Each row was made from one path, in order. Every step used is in the known rows, and no mark comes twice. Write each row's path.
Known rows:
gofatam -> sudes -> pazat -> pezu: [-4.49 -1.09 -2.05  1.83  3.36 -1.92  0.97  2.04 -2.86 -0.94  1.85 -6.16
  0.94  0.08 -3.48  3.68 -3.54 -0.32  1.52  3.70  2.21 -1.91 -3.96  0.02
  1.45  0.20  0.72 -0.99  0.18  2.03 -0.74  0.25 -2.54 -0.40 -1.35  1.18
 -1.05  5.02 -1.45  5.00  0.75 -2.31]
kasu -> mekag -> sudes -> gozaz -> pazat -> busunu -> gofatam -> lesiz -> tuka: [ 1.18  0.44 -1.48  0.59 -0.52 -0.94  0.48  0.93 -2.41  2.88 -4.11  0.33
 -0.05  1.77 -0.68  0.30  4.52  0.50  2.06  1.36  3.55  2.60  2.57  0.60
 -0.84  3.94 -2.62  1.81 -0.60  0.24  0.40  2.32  0.00  3.46  3.81  0.90
 -2.67 -0.50  3.02  0.01 -2.90  2.14]
pezu -> sudes -> gozaz -> pazat -> busunu: [ 0.58  3.82 -0.74 -1.22  1.02 -7.55 -0.78 -1.86 -4.81 -1.32  4.01 -3.68
  7.41  2.23 -1.26  1.62  1.00 -4.09  3.63 -2.65 -2.12 -2.24 -7.73 -5.79
  2.00 -2.86 -2.45 -0.79  4.24  4.37  2.35 -0.70 -2.05  0.88 -4.10  1.91
 -1.74 -1.08 -5.77  2.34  2.37  0.58]
lesiz -> kasu -> mekag -> sudes -> pazat: [-1.32  1.56 -2.03 -1.96  2.40 -0.01  0.91 -0.60  2.80  1.05 -5.46  2.08
 -6.08 -1.43 -0.91  2.00  3.47  3.10 -2.02  3.20  1.68  1.90  2.26  5.83
 -0.06 -0.80 -1.20  4.93  2.54 -4.95  1.41 -6.70  1.79  0.85  1.04 -1.64
  2.60  1.75  0.05  3.58  0.72 -0.68]
sudes -> pezu -> busunu -> lesiz: [-2.98  0.17 -1.69  1.08 -0.51 -2.55  3.03 -1.26 -2.05 -0.27  3.50  1.44
 -4.97  0.21 -2.95  3.97 -0.02 -0.30 -2.99 -4.45 -0.79 -3.71 -4.19 -7.22
 -1.61  1.48 -1.12 -2.22  2.02  7.11  2.38 -2.25 -3.09 -2.10 -0.66  1.11
  3.31 -1.96 -2.48 -3.02 -1.55 -0.26]
kasu -> mekag -> gizib -> gozaz -> pezu: [-0.47 -0.53 -1.20  0.31 -4.02  3.87  0.68 -1.58  1.43  3.52  0.03  0.25
 -1.25  4.33 -3.90  0.50  0.13 -2.83 -2.02 -0.30 -1.56  3.85  0.06  4.44
 -0.22 -0.46 -4.53  5.31 -0.17 -0.64  0.17 -4.37  5.66  6.45  0.38 -4.57
  0.35 -1.90  1.15 -5.17  2.62  3.12]
pezu -> busunu -> pazat -> sudes -> gozaz -> mekag -> tuka: [ 1.03  1.43 -0.54 -1.89 -0.39  0.27 -1.46  0.40  0.48  1.83  4.22  2.96
  2.82 -2.14  1.66  2.38 -1.99  0.28 -0.19 -2.01 -1.42 -3.54 -1.79 -5.82
 -3.73  1.27  1.13 -1.61  5.30 -0.35  2.63 -0.71  0.62 -0.54  1.59  0.83
 -0.84 -2.38 -0.46 -0.86 -3.08  1.28]
gofatam -> pazat -> sudes -> pezu -> busunu -> lesiz -> tuka: [-0.97  1.48  0.83  2.61  1.12  1.00 -0.22  0.98 -5.30 -1.34  4.44  0.80
  0.97 -0.56  0.84  3.13 -4.08  1.19  0.52  1.35  3.15 -5.01  0.06 -5.61
 -2.08  3.10  2.91 -3.90  0.37 -1.31  1.76 -1.56 -2.37 -1.92 -0.60  0.95
  4.71  0.27 -0.21  1.86  2.78 -2.66]
kasu -> mekag -> tuka -> gofatam -> sudes: [ 0.75 -0.54 -0.02  0.44 -0.01  1.40 -4.83  0.34  2.13  2.85 -1.15  4.00
  1.41 -6.32  0.14  4.01  2.37  1.11  1.49 -2.26  0.22  2.36  1.17  1.55
 -2.16 -0.85 -6.97  2.52  0.16 -0.07  4.21 -1.60  0.98  1.46  3.70  1.37
  1.12 -0.51  0.46 -0.85  1.42  1.08]
gozaz -> pazat -> busunu -> gofatam -> lesiz -> tuka -> mekag -> gizib -> kasu: [-1.82  2.39  2.12  1.34 -0.96 -3.12 -0.38 -2.60 -2.16 -0.30 -0.55 -4.68
  0.81  2.58  5.54 -4.72  3.15 -2.03  1.20 -3.24  0.36 -0.99  6.99 -3.16
  0.71 -1.43  0.02 -6.72 -1.70 -2.12 -1.47  4.09  2.94 -2.54 -5.66  0.55
 -3.01  3.68  2.16 -0.17 -1.27  0.13]
gizib -> gozaz -> pezu -> busunu: [ 1.26 -1.04 -3.83 -1.14 -0.13  3.02  2.09 -2.08  2.86  3.90  1.77 -0.35
  0.01  5.41 -2.21 -2.10 -5.83 -4.65 -2.45 -7.58 -3.12 -2.25 -1.82  1.48
  0.40 -5.32 -0.30  2.82  2.64  5.08  0.35 -4.98 -0.55  4.75 -2.38 -0.04
 -3.94 -1.88 -5.79 -0.47  2.02  2.18]
lesiz -> gofatam -> pazat -> sudes -> gozaz -> mekag -> tuka -> gizib: [ 2.14  1.86  4.28  0.38  0.26  0.13 -3.75 -6.06 -4.03 -0.99 -0.67  2.38
  1.80 -2.66  1.48 -1.85 -4.72  1.29 -2.17  5.90  3.02 -2.80 -0.45  2.99
 -1.46  1.46  3.88 -1.05 -0.71 -7.23  1.59 -3.97  0.71  0.37  0.57  0.79
 -0.15  1.35  2.42 -0.34  1.96  1.44]
gofatam -> lesiz -> kasu -> mekag -> tuka -> gizib: [-0.35 -0.22  2.81  0.46  2.39  1.60 -1.96 -0.09 -1.48  4.99 -3.94  1.57
 -0.76 -7.38  1.85  3.30  0.82  1.75 -0.05  6.74  0.33  2.83  6.25  3.10
  4.86  2.63 -0.14  3.12 -0.12 -2.38  0.16 -2.38  2.83 -0.01 -0.21  4.54
  2.02 -0.25  1.88  3.63  3.05  0.82]
gizib -> kasu -> mekag -> sudes -> pezu -> busunu -> pazat -> gofatam -> lesiz: [ 2.79 -0.03 -2.99 -1.39  1.18  3.29  1.61  3.66  1.89  3.60  1.48 -1.72
 -4.52 -0.61 -0.16  4.72  3.59  4.01 -1.13 -0.67 -1.02  5.12  5.28  6.39
 -0.06  4.52  1.29  0.55  2.37  0.34 -1.71  5.72  2.60 -2.80  2.60 -0.42
  0.49 -4.69  2.44  3.14 -1.14  1.21]
busunu -> pazat -> pezu -> sudes -> gozaz: [-4.19 -3.69  2.53  0.61 -0.87 -1.96  1.67  4.96 -2.90 -2.33  6.55 -5.46
  3.66  1.59  1.05  2.80  3.26  1.58 -2.07  1.74 -2.34  1.15 -6.03 -1.72
 -4.60  3.14 -0.12 -0.50  1.79  2.93 -0.85  3.99 -5.03  0.31 -0.48 -3.37
  3.69  3.96 -0.77  3.03  0.81  1.31]
kasu -> mekag -> sudes -> pezu -> busunu: [-1.72  0.01 -1.91  0.47  0.31  0.44  1.86  0.18  0.00  2.77 -2.35  2.33
 -4.98 -0.82 -4.29  5.19  1.85  0.34 -1.18 -0.96  0.78  1.14 -0.76  0.82
 -0.83  1.85 -4.80  4.53  2.05  2.35  4.12 -3.14  1.03  2.43  4.79 -0.77
  2.78 -3.13  1.17 -1.60 -1.19  2.51]
kasu -> mekag -> tuka -> gofatam -> lesiz -> pazat: [ 0.28 -0.19  1.97 -0.76 -0.62  1.51 -3.32  1.96  3.12  3.26 -1.79  4.84
 -0.07 -6.20  1.94  2.94  3.60  1.58  1.48  0.68  0.07  3.85  3.01  1.17
 -1.70  0.33 -6.47  1.67 -0.57 -1.69  3.98 -0.35  1.67  0.67  3.60  1.44
  1.60  0.33  0.03 -0.57  1.69  0.48]
gozaz -> pazat -> pezu -> busunu -> gofatam -> lesiz -> kasu: [-4.16  0.79  4.39  1.21  0.28 -4.83  2.42  1.03 -0.64  0.91 -0.64 -2.45
  0.26 -1.08  7.05 -2.94  4.13 -2.83 -1.17 -0.22 -2.77 -2.71  0.49 -5.64
  1.71 -1.21 -1.56 -1.69 -0.80  3.32  2.92 -0.81 -2.22 -1.74 -7.22  1.60
  2.43  2.46 -2.04  1.17  1.65 -0.56]
lesiz -> pazat -> gofatam -> sudes -> gozaz: [-2.23  3.66  0.38 -1.55  2.36 -3.88  3.56  3.58  0.29 -2.73 -0.25  0.01
  2.19  1.26  3.03 -2.29 -2.20  0.39  1.29  7.48  2.63  2.32 -4.30  3.46
  2.10  0.47  2.55 -1.99 -1.01 -2.51 -1.16  0.19 -2.60 -3.84  1.83 -1.05
 -2.16  3.01 -6.87  3.71  0.27 -6.56]
pezu -> sudes -> pazat -> gofatam -> lesiz -> kasu: [ 0.59  0.76  1.54 -4.32  1.15 -4.84 -1.12  2.13 -0.15  0.48  0.99 -2.28
  3.88 -0.20 -1.71  4.60 -1.43  1.61  4.02  2.83 -1.46 -1.36 -3.75 -1.99
  4.23 -4.22  1.92  0.50  2.55  1.41 -0.62 -1.50 -0.56 -2.42 -4.74  1.60
  0.55  1.25 -3.60  5.89  2.08 -2.27]
pazat -> busunu -> gofatam -> sudes -> pezu: [-4.21  0.42 -1.73  3.50  2.35  1.11  0.03 -1.97 -4.11 -1.47 -0.18 -0.78
  0.79 -0.81  3.72  0.58  0.00  1.20  1.30 -3.62  6.56 -3.48  2.44 -0.58
  0.74  1.24  3.28 -3.91  2.02  3.64 -4.42  4.57 -1.06 -2.65  2.48  0.88
 -0.85  3.60  0.51  2.57 -1.59 -3.16]
kasu -> mekag -> sudes -> gozaz -> pezu -> busunu -> gofatam -> pazat: [ 3.07  0.76 -0.35 -0.34 -0.93  0.02  0.62  0.35 -0.46  2.33 -1.96  2.37
 -0.05  2.25 -3.27  0.11  2.89 -0.81  0.98 -1.08  0.52 -0.23 -1.09 -0.40
 -1.87  3.84 -3.67  5.01  0.15  1.98  3.22 -1.30  0.27  2.89  3.17 -0.88
  0.27 -2.91  2.85 -3.95 -1.46  1.90]
kasu -> mekag -> tuka -> gizib: [-0.60  0.98  1.19  2.29 -0.85  0.90 -3.79  0.44  1.23  0.05 -2.97  5.39
  0.30 -4.04  0.51  5.06  1.68  1.52  0.20 -0.78 -1.56  3.54  2.48  2.22
 -1.44 -1.89 -7.72  2.80 -0.38 -1.81  3.22 -2.80  2.84  3.67  3.85 -1.87
  2.62 -0.19  1.91 -1.41  0.73  2.73]
gozaz -> pezu -> busunu -> pazat -> gofatam -> sudes: [-0.14 -0.64  3.64 -3.42  1.16 -1.13  1.11  0.11  1.88  1.94  1.16 -0.34
  1.49  2.72 -0.21 -2.11 -3.64 -0.40 -4.60 -3.02 -4.73 -5.96 -3.19 -4.13
  1.76 -0.37 -0.78 -0.50  0.78  4.85  1.91 -3.54 -0.47 -0.25 -5.41 -1.21
 -2.62 -1.45 -2.83 -0.81 -1.90 -1.88]
lesiz -> kasu -> mekag -> tuka -> gofatam -> sudes -> pezu -> busunu: [ 0.13  1.83 -0.93 -1.43  3.02  0.74 -3.39 -1.89  2.15  1.66 -6.03  5.53
 -5.01 -8.49  0.93  5.41  3.99  1.57 -2.67  0.27  2.24  0.54  1.07  2.38
  0.83 -0.66 -1.31  1.97  3.00 -2.88  3.00 -6.23 -0.71 -0.87  1.90  2.55
  2.29 -2.78 -0.95  2.23  1.74 -2.89]
gizib -> mekag -> sudes -> pezu -> busunu -> gofatam -> pazat: [ 1.71 -1.61 -6.21  0.19  3.68 -0.80  1.27 -3.01  4.27  0.96  3.41  0.56
 -3.82  1.60 -4.21 -1.04 -3.07 -3.56 -0.27 -4.09  0.97 -0.65 -1.40  2.82
  0.34  4.06  1.19  1.35  1.84  0.65  2.58  4.19  1.45 -2.46  5.38  0.31
 -1.03 -2.75 -3.23 -3.38  0.03 -1.85]
kasu -> mekag -> sudes -> pazat: [-1.17 -0.05 -2.24 -0.51 -0.40  0.07  1.55  1.70  1.66  2.25 -1.71  0.41
 -3.10  2.16 -4.72  3.21  1.82  1.85  1.25  0.89  0.58  2.34  0.75  2.61
 -2.38  0.33 -5.29  4.74  0.62 -0.92  3.20 -2.14  2.61  2.89  3.28 -2.67
  1.44  1.80  1.98  0.08 -1.27  2.77]
tuka -> gizib -> mekag -> sudes -> gozaz -> pezu -> busunu -> lesiz: [ 3.39  0.48 -3.03  2.47  1.11 -1.04 -0.07 -4.87  0.27 -4.66 -0.16  1.15
 -0.92  4.03 -4.57 -5.82 -3.28 -3.51  0.11 -0.66 -3.96  0.79 -0.50  2.37
  1.03 -1.04 -0.30  1.73 -3.93 -0.17  0.84  1.77  2.41 -0.04  0.78 -4.02
 -1.32 -2.50  0.44 -6.94 -1.27  1.90]
sudes -> gozaz -> mekag -> tuka -> gizib: [-0.40  3.68 -1.61 -1.68  0.10 -1.50 -0.25 -3.43 -0.89 -2.27  1.65  1.93
  5.25  2.62  0.44 -4.13  0.91 -3.51  0.53 -0.80 -1.23  0.30 -6.93 -1.56
  0.34 -0.33 -1.68  0.17  2.32  0.15  0.74 -0.36 -1.15  4.23  1.35  2.44
 -5.82 -0.10  1.49 -1.88  1.62  3.67]
mekag -> tuka -> gizib -> kasu: [ 2.24  0.72 -0.10  2.46  0.31  0.91 -4.00 -1.85  3.80 -4.32  2.40  0.53
  0.02 -4.95  1.48 -0.31 -4.30  1.24 -0.23 -7.22 -4.41  1.65  3.81  4.17
 -0.11 -4.99 -3.16 -1.86 -1.42 -4.81 -0.17  0.89  2.21 -2.13  1.27  2.66
  0.14 -0.03  0.37  3.40  2.17  0.79]
tuka -> gofatam -> pazat -> sudes -> pezu -> busunu -> lesiz: [ 0.47  0.07  0.86  0.87 -0.59  2.45 -1.46 -2.46 -3.29 -0.40  5.75  1.50
  1.66 -3.44  1.00 -2.82  0.88 -0.70  2.10 -2.14  0.60 -3.72 -0.96 -5.68
 -4.33 -0.95  0.90 -1.24 -2.12  2.87  4.36 -0.02 -3.53 -6.47 -2.32  1.20
  6.53  1.28  1.15 -3.09  5.31 -1.44]
sudes -> gozaz -> pezu -> busunu -> pazat: [ 0.47  1.65 -1.84 -2.53 -0.96 -2.03  3.28 -1.42 -1.53 -0.12  3.73 -0.60
  2.59  5.98 -2.38 -2.84  1.68 -3.13 -3.74 -2.75 -2.88 -2.17 -8.92 -6.35
 -1.30  1.05 -2.53  0.94  2.78  6.76  1.69 -2.16 -4.14  3.75 -2.83 -0.22
 -3.47 -1.17 -2.92 -2.57 -0.64  0.06]
pezu -> sudes -> pazat -> gofatam -> lesiz -> tuka: [ 0.22  0.02  1.47 -4.16  0.78 -5.98 -1.52  2.68 -0.89  0.64  1.48 -2.46
  4.30  1.13 -1.90  4.84 -3.16  1.88  4.33  2.57 -1.50 -1.46 -3.66 -3.04
  3.24 -4.43  1.11 -0.90  1.91  2.98 -1.53 -0.76 -1.51 -1.32 -4.20  1.68
 -1.29  2.22 -3.83  5.69  0.62 -2.30]
sudes -> pazat -> busunu -> gofatam -> lesiz -> kasu -> mekag -> gizib -> gozaz: [-1.57  0.55 -3.35 -0.74 -2.27  3.17  1.07  0.73  0.42  0.78 -1.96 -1.35
 -2.85  4.21 -1.36  1.45  2.76  1.50  2.35  1.03  5.24  0.84  4.85  0.11
 -0.97 -0.41  3.55 -2.58  0.00 -2.87 -4.49  3.98  2.15  0.44 -0.29 -1.69
 -1.86  5.52  3.62  2.42 -0.98 -1.77]
gozaz -> pezu -> busunu -> gofatam -> lesiz -> tuka -> gizib -> kasu -> mekag -> sudes: [ 3.60 -0.90  3.67 -2.19  0.55 -0.52 -0.53 -2.37  1.82  0.82 -3.82  1.86
 -3.39  2.60  1.03 -3.74 -1.71 -0.19 -2.97 -3.86 -4.38 -3.91  2.73 -1.23
  3.40 -0.43 -0.24  0.58 -0.92  4.06 -1.24 -2.04  2.03 -0.03 -4.42  0.60
 -3.25 -2.81  1.90 -3.26 -2.88 -0.64]
busunu -> pazat -> sudes -> pezu: [-4.24 -2.26 -0.94  1.27 -0.89  1.44  1.80  1.37 -3.40 -2.89  6.62 -2.94
 -0.03  1.86  0.67  4.80  1.05  2.33 -3.32  0.45  1.75  0.52 -5.22 -2.10
 -3.96  3.90  1.70 -2.70  3.31 -2.13  1.08  2.24 -1.52 -1.69  0.89 -2.67
  3.93  2.93  0.76  3.27  1.06  0.73]
pazat -> gofatam -> sudes -> gozaz -> pezu -> busunu -> lesiz -> kasu -> mekag: [ 2.95  1.44 -0.57 -1.41  0.63 -0.14  0.90  3.01 -0.74  1.09 -2.80  1.59
  5.55  0.25  1.10 -1.54  0.01  2.19  0.62  3.77  2.22 -0.23 -2.94  0.40
  3.11  0.72  3.38  0.60 -1.81  3.24 -2.43 -0.50 -3.78 -0.12 -0.67 -0.14
 -2.87 -3.85 -2.18  0.94 -2.46 -3.57]

Which path is each row?
[ 1.52  1.68 -0.44  3.09 -0.42  0.80 -0.26 -2.54 -2.93 -0.91 -5.25 -0.58
  0.58  1.71 -0.98 -1.76 -1.10 -3.66  1.46  2.25 -1.54  4.30  3.22  6.13
  3.07 -4.23  1.89  2.41 -5.32 -3.71  0.78 -0.77  0.62  0.13 -1.12 -1.48
 -0.21 -0.90  2.77  0.66  3.60  3.82] => tuka -> gizib -> gozaz -> pazat -> gofatam -> lesiz -> kasu -> mekag -> sudes
[ 2.21  0.42 -0.47 -2.29 -0.85 -1.47 -2.78 -0.02 -1.36  0.71 -0.39 -2.71
  1.71  1.34 -3.42  5.24  0.02 -0.48  5.20  0.47  1.49 -0.77  0.37 -0.58
  2.72 -1.91  3.15 -0.60  2.46 -1.41 -2.97  1.50  2.78 -0.36 -2.29  0.65
 -0.95  0.15 -0.02  3.00  1.21 -0.79] => pezu -> sudes -> pazat -> busunu -> gofatam -> lesiz -> kasu -> mekag -> gizib -> gozaz
[-0.20  2.85 -1.08  3.99  0.31  0.30  0.85 -1.24 -3.25 -5.86 -1.85 -1.82
 -2.23  2.20  0.61 -0.89  4.20 -1.09 -0.55  1.36 -3.69  5.75  1.64  5.46
  0.74 -2.22 -2.01  1.03 -2.93 -0.89 -0.71  2.70  1.08  0.06 -0.80 -4.40
  2.35 -0.51  4.75 -0.72  2.40  3.35] => tuka -> gizib -> kasu -> mekag -> sudes -> gozaz -> pazat -> pezu
[-0.81  2.55  0.57 -0.98  2.73  2.94 -3.28 -0.60  2.49  1.53 -5.20  5.60
 -2.55 -7.29  4.06  2.26  4.69  3.38 -1.63  0.82  2.79  0.93  5.83  3.82
 -1.07 -1.15 -1.55  1.50  1.87 -5.37  1.91 -4.56  0.53 -0.11  1.83  0.14
  3.51  0.72  0.12  3.84  3.25 -2.63] => lesiz -> kasu -> mekag -> tuka -> gofatam -> pazat -> busunu
[ 4.96 -2.30 -1.44 -0.49 -5.71  2.08  0.38 -5.45  1.89  1.61  4.23 -5.89
 -1.79  6.40 -8.96 -6.03 -9.09 -4.42 -2.00 -2.97 -2.20 -2.17 -0.43  3.01
 -0.09 -0.85  3.52  0.08 -4.33 -4.33 -2.95 -2.86  4.89  1.34 -4.10 -0.57
 -4.69 -2.18  0.00 -5.19  0.00  1.15] => mekag -> gizib -> gozaz -> pezu -> busunu -> lesiz -> gofatam -> sudes -> pazat
[ 3.06  0.14  2.02 -0.15 -1.51 -3.89  2.96  4.20  0.80 -4.04  3.00 -1.48
  3.04  5.67  1.09 -7.71 -1.18  3.13  2.09  2.93 -0.12 -0.76 -1.28 -0.34
 -1.87  3.48  2.24 -4.26 -5.84 -1.90 -2.48  2.86 -1.59 -3.43 -2.60 -2.42
 -2.34  2.20 -4.37 -1.73 -3.97 -2.61] => busunu -> lesiz -> pazat -> gofatam -> sudes -> gozaz -> pezu
[-0.42 -1.72  1.25 -1.41 -0.41  1.16  2.28  3.40 -1.18  2.95 -2.24 -0.91
  4.58 -1.09  2.70 -3.08 -2.27  2.92  1.27  5.22  2.46  2.92  1.56  0.63
  3.29 -1.66  3.41  0.61 -2.59  3.25 -4.90  1.56 -4.05  0.32  1.28  3.33
 -2.27  0.30  0.27  3.48 -1.92 -0.87] => pazat -> gofatam -> lesiz -> tuka -> mekag -> sudes -> gozaz
[-2.29 -3.40  0.54  1.06  2.65 -0.26  0.42  1.13 -2.34  2.02 -2.01 -2.82
 -2.22 -0.86 -0.61 -0.11 -4.27  0.96  0.33  7.71  0.57  2.34  4.93  1.91
  3.92  1.49  2.37 -0.52 -3.22  0.64 -3.90  3.02 -0.56  1.04  0.20  3.30
 -2.35  3.39  1.31  3.93 -0.03 -0.32] => gofatam -> lesiz -> tuka -> gizib -> mekag -> sudes -> pazat -> pezu
[-3.79 -1.36  0.73 -0.86 -2.71  1.22  2.76  3.78  1.48 -0.12 -1.61 -0.86
 -4.56  0.88 -0.26  2.24  3.74  1.44 -0.28  4.44  0.88  0.17  0.60 -3.53
 -0.54 -0.52  1.02 -0.10 -0.64  1.41 -2.58  0.82 -0.61  0.77 -2.48 -1.72
  3.28  4.22  3.15  0.27 -0.66 -2.19] => sudes -> pazat -> pezu -> busunu -> gofatam -> lesiz -> kasu -> mekag -> gizib
[ 3.18 -0.42 -7.44 -0.35  3.76 -0.54  1.57 -3.04  3.52  1.27  0.83 -1.72
 -0.56  2.64 -1.21 -5.60  0.52 -3.56  1.28 -1.17  2.86  2.12  0.92  4.42
  2.27  4.02  2.43  0.75  1.17 -2.20 -0.13  7.04  1.98 -0.38  3.85  1.51
 -5.31 -1.81 -3.41 -0.35 -0.57 -1.13] => gizib -> mekag -> sudes -> gozaz -> pazat -> busunu -> gofatam -> lesiz -> kasu
[ 1.58 -2.03 -5.68 -0.70  3.86 -1.21  2.30 -2.08  4.95  1.13  1.81  0.29
 -5.38  1.05 -3.25 -1.42 -2.77 -3.34  0.06 -1.01  1.48  1.21 -0.83  3.64
  2.44  4.95  2.21  0.65  1.64 -0.43  1.34  5.52  2.46 -3.03  5.73  1.50
 -2.62 -2.80 -4.46 -2.63 -1.17 -2.42] => gizib -> mekag -> sudes -> pezu -> busunu -> gofatam -> lesiz -> pazat
[-1.03 -1.00  1.75  0.84 -1.36  0.16  2.34  0.09  0.09 -4.17 -2.93 -1.03
 -3.16 -0.83 -2.88 -2.10 -0.28 -0.12  1.32 -1.64  1.23 -0.24  0.34 -3.03
 -1.98 -3.19  0.19 -1.11 -1.94 -1.08  0.81 -1.19 -1.11 -2.17  2.61 -0.71
  3.26 -0.98  2.82 -5.98 -5.62  3.09] => tuka -> mekag -> sudes -> pezu -> busunu -> lesiz -> pazat -> gofatam
[ 0.48 -0.22 -0.45  2.42 -5.18  3.45 -0.14 -4.47 -1.45 -3.22 -1.03 -2.87
 -1.95  1.13 -3.24 -1.98  0.01 -4.92  0.22 -2.46  0.64  0.87  0.95 -3.28
 -1.43 -5.18  1.43 -1.32 -1.18 -4.90 -0.54 -4.05  3.34  1.46 -2.32 -1.89
  3.02 -2.79  4.09 -9.19 -1.21  4.79] => tuka -> mekag -> gizib -> gozaz -> pazat -> sudes -> pezu -> busunu -> lesiz -> kasu
[ 3.02  0.32  4.34 -1.62 -0.57 -0.32 -1.22 -1.41  3.86 -0.94 -2.91  4.13
 -1.98  0.99  0.23 -3.78 -1.45  0.73 -3.84 -4.74 -5.69 -5.36  1.54 -3.99
  1.09 -2.31 -3.31 -0.24 -1.80  1.30  2.05 -5.78  2.13  1.71 -5.59 -1.46
 -0.61 -3.41 -1.01 -4.27 -2.61  0.04] => gozaz -> pezu -> busunu -> lesiz -> kasu -> mekag -> tuka -> gizib
[-1.25  1.50 -1.26  1.69  2.05  1.37 -2.05 -1.94 -2.02 -1.18 -0.46  0.58
  4.66 -1.01  5.11 -2.60 -0.35  0.68  3.20 -4.04  6.06 -3.71  2.71 -0.41
  0.60  1.38  3.42 -4.45  2.18  0.60 -4.68  5.84  0.09 -0.78  3.45  2.70
 -5.19  2.49  1.70  2.17 -2.46 -1.56] => pazat -> busunu -> gofatam -> sudes -> gozaz -> mekag -> tuka
[-3.23 -3.37  3.97 -0.99 -0.70 -1.41 -0.19  4.79 -0.51 -2.49  5.60 -4.03
  4.70  0.57  2.20  1.64  2.59  1.42 -1.61  0.36 -2.66  0.16 -5.52 -1.69
 -3.82  3.34  0.18 -2.13  1.92 -0.10 -0.56  4.97 -3.68  0.97  0.24 -1.35
  0.74  2.69  0.80  3.19  0.54  2.42] => busunu -> pazat -> pezu -> sudes -> gozaz -> mekag -> tuka
[ 3.38 -1.81 -0.20 -0.13 -5.44  4.71  1.76 -4.06  2.21  0.67  3.95 -3.84
 -0.89  4.78 -2.81 -6.88 -7.69 -5.90 -0.84 -2.30 -1.16 -0.25 -0.11  2.43
  3.12 -0.72  4.34  0.68 -2.49 -4.45 -4.00 -1.15  5.87  0.42 -2.55  0.83
 -2.48 -2.95 -0.28 -3.95  2.99 -0.44] => mekag -> gizib -> gozaz -> pezu -> busunu -> gofatam -> lesiz -> pazat -> sudes
[-3.03 -2.67  4.58  3.29 -0.49  2.81  0.07  3.54  0.47 -1.05 -4.16  3.46
 -1.79 -7.10  7.16  1.02  2.87  1.67 -1.41  1.78 -0.32 -0.14  3.26 -1.54
  0.91 -1.04  0.49  1.36 -0.82  4.62 -3.00  0.53 -2.86  0.71  1.03  0.53
  6.09 -0.23  2.14 -0.19 -0.29 -0.95] => pazat -> pezu -> busunu -> gofatam -> lesiz -> kasu -> mekag -> tuka -> gizib
[-3.61 -3.66  2.00  2.89  0.33  0.57  1.31  3.89 -0.81 -0.62  1.13 -0.53
 -0.57 -3.75  4.17 -2.32 -0.85  2.31 -0.97  0.92 -0.93 -2.85  1.27 -3.45
 -2.73 -1.81  0.49 -1.06 -2.01  7.78 -3.09  0.07 -5.63  0.00 -1.23 -0.32
  3.77  1.74 -2.13 -0.52 -2.15 -1.40] => pazat -> pezu -> busunu -> lesiz -> tuka -> gofatam -> sudes
[ 3.60  0.32  1.11 -0.17 -2.38 -0.98  0.15  1.80  1.91 -5.57  4.53  1.06
  2.47  2.48  3.54 -8.36  0.06  2.75  3.98  0.88  0.87 -0.73 -0.21 -1.74
 -4.44  2.05  1.85 -5.32 -3.58 -6.48 -0.87  3.55  0.76 -3.21 -0.58 -0.45
 -1.16  2.30 -1.76 -2.71 -2.33  0.23] => busunu -> lesiz -> pazat -> sudes -> gozaz -> mekag -> tuka -> gofatam
[-0.67 -4.17  2.43 -1.08 -3.54  1.83  0.33  3.90 -1.03  3.04  3.01 -4.14
  3.85  2.00  0.33  0.16 -1.01  2.58 -1.04  3.84 -0.05  4.08  2.43  2.17
 -3.18  2.60  4.44 -1.44 -2.63 -2.31 -3.77  4.38 -1.29 -1.48  0.56 -2.09
 -0.92  2.91  3.04  1.10 -1.81  1.30] => busunu -> pazat -> gofatam -> lesiz -> tuka -> mekag -> gizib -> gozaz
[ 2.69  0.43  1.16 -0.56 -2.13  1.77 -3.99  2.34  3.02 -1.08 -4.88  4.41
  1.87 -0.18 -1.42  5.07  1.09  0.77  1.40 -1.87 -1.55  3.15  0.08  1.57
  0.84 -4.36 -4.71  1.19 -1.63 -2.20  1.65 -0.85  1.33  4.91  1.56 -2.12
 -0.76 -2.66  1.45  0.21  0.73  1.85] => kasu -> mekag -> tuka -> gizib -> gozaz -> pezu -> sudes -> pazat -> gofatam
[ 0.45  1.03 -0.37 -1.69  2.52  0.46 -3.72 -0.92  1.80  1.57 -5.06  4.67
 -4.68 -7.86  0.59  6.25  4.93  2.28 -3.12  0.67  2.02  0.96  1.07  2.27
 -0.98  1.54 -0.54  1.08  2.66 -4.21  3.28 -4.45 -1.07 -1.84  2.13  1.53
  2.26 -2.13  0.20  2.36  0.96 -2.51] => lesiz -> kasu -> mekag -> tuka -> gofatam -> sudes -> pezu -> busunu -> pazat
[-1.35 -0.98  1.78  2.50  0.66  1.73  0.05  2.05  0.01 -3.69 -0.71  0.72
  0.74 -3.45  6.18 -1.71  1.19 -0.56 -0.24 -1.02 -0.93 -1.28 -0.81 -0.90
  0.92 -0.69  2.53 -1.26  0.44  4.87 -4.40  3.86 -3.39  0.16  0.96  1.25
  0.72 -1.29  2.40 -0.74 -0.79 -0.30] => pazat -> pezu -> busunu -> gofatam -> sudes -> gozaz -> mekag -> tuka -> gizib -> kasu
